Below are the code and all the weights of a small trained network. Each question names an input and a class and asks about switching units off, where a switched-off unit gives its printed mean instead of its output.

import numpy as np


def w(rows, s, z=0):
    codes = np.array(rows[::2]) - 128.0
    scale = np.full(codes.shape[1], s)
    scale[-1] = z or s
    return codes * scale


def f(y):
    return np.maximum(y, 0)


def log_softmax(a):
    a = a - a.max(-1, keepdims=True)
    return a - np.log(np.exp(a).sum(-1, keepdims=True))


def net(x, mask):
    res = np.array(x, float).reshape(1, 3) / 4 @ E
    y = f(res @ A[0][:, :-1].T + A[0][:, -1])
    res = res + np.where(mask, y, B[0][:, -1]) @ B[0][:, :-1]
    return log_softmax(res[-1] @ U[:, :-1].T + U[:, -1])


A, B = {}, {}
E = w([
[43,149,72,114,111,254],'x0',
[136,139,122,122,131,133],'x1',
[151,198,52,156,227,84],'x2',
],0.0093)
A[0] = w([
[112,93,169,104,7,181,196],'neuron 0',
[187,132,181,166,151,79,15],'neuron 1',
[115,123,132,64,26,118,253],'neuron 2',
[208,59,159,181,160,44,67],'neuron 3',
[117,185,63,160,203,115,155],'neuron 4',
[25,172,2,99,103,228,93],'neuron 5',
],0.011,0.0061)
B[0] = w([
[248,105,192,194,167,114,244],'neuron 0',
[192,75,156,73,124,223,163],'neuron 1',
[125,80,184,191,204,121,219],'neuron 2',
[123,75,193,87,132,246,198],'neuron 3',
[196,146,232,180,197,68,207],'neuron 4',
[186,42,182,104,112,210,251],'neuron 5',
],0.011,0.013)
U = w([
[126,122,134,55,62,218,72],'0',
[138,162,156,151,119,91,182],'1',
[103,148,159,124,108,145,253],'2',
[108,97,102,126,142,88,168],'3',
[9,228,32,107,124,68,3],'4',
],0.011,0.0061)

Each question gives the input, the list of numbers given to net, and the class t.
The units are the neurons (one row each of A and B). Each row of codes is followed by its name. A weight is (code - 128) times the scale printed after its matrix; where a second scale follows, it is the last column's (A, B and U).
mask holds one flag per neuron, in row order. A switched-off neuron (its flag False) gives its mean, the last column of its row in B, instead of its output. The means were averaged over made-up inputs and are rounded, as every weight is.
A unit's drop is (log p(t) with every unit on - log p(t) with that unit switched off) / (log p(t) with every unit on - log p(t) with every unit switched off).
The circuit of an input: a set's keep is (log p(t) with only the set's units on - log p(t) with every unit switched off) / (log p(t) with every unit on - log p(t) with every unit switched off). Starting from all 6 units, units are removed one at a time, each time the one whose removal leaves the highest keep (on an exact tie, the one counted first), for as long as the keep stays at least 0.8.
circuit, biggest first: the units of the circuit, biggest drop first
top k neurons: the k neurons with the biggest drops, biggest first
drop of u: that unit's drop, to one decimal
input [-7,-2,3], class 0: circuit, biggest first	[neuron 3]
input [-2,1,-3], class 3: top 2 neurons	[neuron 4; neuron 5]
input [2,1,0], class 3: circuit, biggest first	[neuron 3; neuron 1; neuron 4]
input [-8,-7,-6], class 0: top 3 neurons	[neuron 3; neuron 1; neuron 4]
input [3,3,-5], class 1: top 4 neurons	[neuron 0; neuron 3; neuron 2; neuron 1]
input [-1,-2,-1], class 3: top 4 neurons	[neuron 4; neuron 5; neuron 3; neuron 0]
input [-8,8,-6], class 0: top 3 neurons	[neuron 3; neuron 1; neuron 4]
input [-5,-1,4], class 0: top 4 neurons	[neuron 3; neuron 1; neuron 0; neuron 2]
input [-6,6,-3], class 0: top 3 neurons	[neuron 3; neuron 4; neuron 1]
input [3,-1,-6], class 1: top 2 neurons	[neuron 0; neuron 3]
input [-2,-6,-6], class 1: top 2 neurons	[neuron 0; neuron 5]
input [0,1,1], class 3: drop of neuron 0	0.5
input [-7,0,-7], class 0: drop of neuron 3	2.1
input [5,-3,-6], class 1: circuit, biggest first	[neuron 0]
input [-8,0,-8], class 0: drop of neuron 1	0.7
input [-1,-3,-5], class 1: drop of neuron 3	0.1
